Below is a small trained network, with its code and all its weights. Each question gives an input and a target symbol and asks what happens when units are switched off, that is, made to give their printed mean instead of their output.

import numpy as np


def w(rows, s, z=0):
    codes = np.array(rows[::2]) - 128.0
    scale = np.full(codes.shape[1], s)
    scale[-1] = z or s
    return codes * scale


def f(y):
    return y / 2 * (1 + np.tanh(0.7978845608 * (y + 0.044715 * y**3)))


def softmax(a):
    e = np.exp(a - a.max(-1, keepdims=True))
    return e / e.sum(-1, keepdims=True)


def log_softmax(a):
    a = a - a.max(-1, keepdims=True)
    return a - np.log(np.exp(a).sum(-1, keepdims=True))


def net(x, mask):
    ids = ['ΘΞΩδμψ'.index(c) for c in x.split()]
    T = len(ids)
    res = E[ids] + P[:T]
    r = res
    for j in range(2):
        rows = slice(2 * j, 2 * j + 2)
        q, k, v = (r @ M[0][rows].T for M in (Q, K, V))
        z = softmax(np.where(np.tri(T) > 0, q @ k.T / 2**0.5, -1e9)) @ v
        o = O[0][rows]
        res = res + np.where(mask[j], z, o[:, -1]) @ o[:, :-1]
    y = f(res @ A[0][:, :-1].T + A[0][:, -1])
    res = res + np.where(mask[2:14], y, B[0][:, -1]) @ B[0][:, :-1]
    return log_softmax(res[-1] @ U[:, :-1].T + U[:, -1])


Q, K, V, O, A, B = {}, {}, {}, {}, {}, {}
E = w([
[133,165,119,111],'Θ',
[79,79,85,69],'Ξ',
[98,56,172,108],'Ω',
[146,174,152,167],'δ',
[227,146,197,72],'μ',
[171,254,108,133],'ψ',
],0.0099)
P = w([
[100,126,123,50],'0',
[106,178,234,100],'1',
[192,63,83,92],'2',
[89,214,180,66],'3',
[172,89,165,174],'4',
[168,104,27,22],'5',
[24,225,219,197],'6',
[225,2,59,175],'7',
[115,236,36,47],'8',
],0.0091)
Q[0] = w([
[219,87,57,123],'h1',
[112,173,104,9],'h1',
[131,125,136,223],'h2',
[188,86,127,135],'h2',
],0.011)
K[0] = w([
[36,150,252,230],'h1',
[201,33,87,234],'h1',
[43,147,150,60],'h2',
[109,200,227,217],'h2',
],0.011)
V[0] = w([
[112,11,254,184],'h1',
[169,163,205,176],'h1',
[114,154,153,121],'h2',
[173,237,202,200],'h2',
],0.0077)
O[0] = w([
[80,42,254,245,119],'h1',
[68,170,130,150,53],'h1',
[133,162,135,141,133],'h2',
[95,252,104,76,3],'h2',
],0.0088,0.004)
A[0] = w([
[123,161,229,24,129],'n1',
[148,66,211,171,143],'n2',
[201,56,60,70,211],'n3',
[219,206,113,164,117],'n4',
[149,208,134,215,252],'n5',
[2,84,225,244,156],'n6',
[130,159,142,200,146],'n7',
[136,194,147,218,208],'n8',
[216,134,203,55,120],'n9',
[143,91,161,144,151],'n10',
[233,135,207,62,156],'n11',
[138,124,161,97,149],'n12',
],0.0062,0.002)
B[0] = w([
[153,119,41,212,159],'n1',
[167,154,94,71,200],'n2',
[136,131,99,221,254],'n3',
[149,93,177,126,144],'n4',
[89,89,205,125,136],'n5',
[124,123,188,2,187],'n6',
[60,124,184,77,118],'n7',
[56,105,182,119,126],'n8',
[185,83,137,224,170],'n9',
[163,113,106,110,162],'n10',
[167,57,93,229,181],'n11',
[162,112,118,139,145],'n12',
],0.0053,0.0052)
U = w([
[138,125,92,135,117],'Θ',
[239,69,86,231,210],'Ξ',
[145,101,250,3,113],'Ω',
[113,183,158,123,201],'δ',
[95,154,158,184,7],'μ',
[193,203,92,37,14],'ψ',
],0.0054,0.0012)

Each question gives the input, a string of symbols that net reads in full, and the target symbol t.
The units are the heads (2 rows each of Q, K, V and O) and the neurons (one row each of A and B). Each row of codes is followed by its name. A weight is (code - 128) times the scale printed after its matrix; where a second scale follows, it is the last column's (O, A, B and U).
mask holds one flag per unit, heads first, then neurons. A switched-off unit (its flag False) gives its mean, the last column of its rows in O or B, instead of its output. The means were averaged over made-up inputs and are rounded, as every weight is.
A unit's drop is (log p(t) with every unit on - log p(t) with that unit switched off) / (log p(t) with every unit on - log p(t) with every unit switched off).
The circuit of an input: a set's keep is (log p(t) with only the set's units on - log p(t) with every unit switched off) / (log p(t) with every unit on - log p(t) with every unit switched off). Starting from the 12 units with the biggest drops (on a tie, the unit counted first), units are removed one at a time, each time the one whose removal leaves the highest keep (on an exact tie, the one counted first), for as long as the keep stays at least 0.8.
units of the circuit, in order: the units of the circuit, biggest drop first
unit that matters most: the unit with the biggest drop
top k neurons: the k neurons with the biggest drops, biggest first
heads that matter: for each layer, one digit per head in row order, 1 if its drop is at least 0.15 and else 0, layers parted by /
drop when u is switched off: that unit's drop, to one decimal
input Ξ δ Ξ μ, target Ξ: heads that matter -> 00
input Ω Ξ ψ ψ Ω Ξ, target Ω: units of the circuit, in order -> h1; n6
input Ξ Ξ Ξ Ω, target Ξ: units of the circuit, in order -> h1; h2; n11; n9
input Ω δ Ω Ξ Ξ Ξ Ξ Ξ Θ, target Ξ: unit that matters most -> h2
input Ω ψ Ω δ ψ Ξ Ξ Ξ ψ, target Ξ: units of the circuit, in order -> h2; h1
input Ξ Ξ δ Ξ Ω ψ ψ, target ψ: heads that matter -> 10
input Ω Ω Ω Θ, target Ω: units of the circuit, in order -> h1; n6; n3
input Ω ψ Ξ Ξ Ξ ψ δ, target ψ: heads that matter -> 10
input Ξ ψ δ, target ψ: units of the circuit, in order -> h2; h1
input Ω Ξ Ξ Θ, target Ξ: units of the circuit, in order -> h1; h2; n11; n6
input Ξ Ξ Ξ δ, target Ξ: units of the circuit, in order -> h1; h2; n11
input Θ Ω Ξ Ω δ, target Ω: top 2 neurons -> n6; n3
input Ξ ψ ψ ψ ψ, target ψ: drop when h1 is switched off -> 0.8
input Ξ Ω Ω, target Ω: drop when n11 is switched off -> 0.0
input Ξ Ω ψ Ξ Ω Ω, target Ω: drop when n3 is switched off -> 0.1
input ψ Ω Ξ Ξ, target Ξ: drop when h1 is switched off -> 0.5
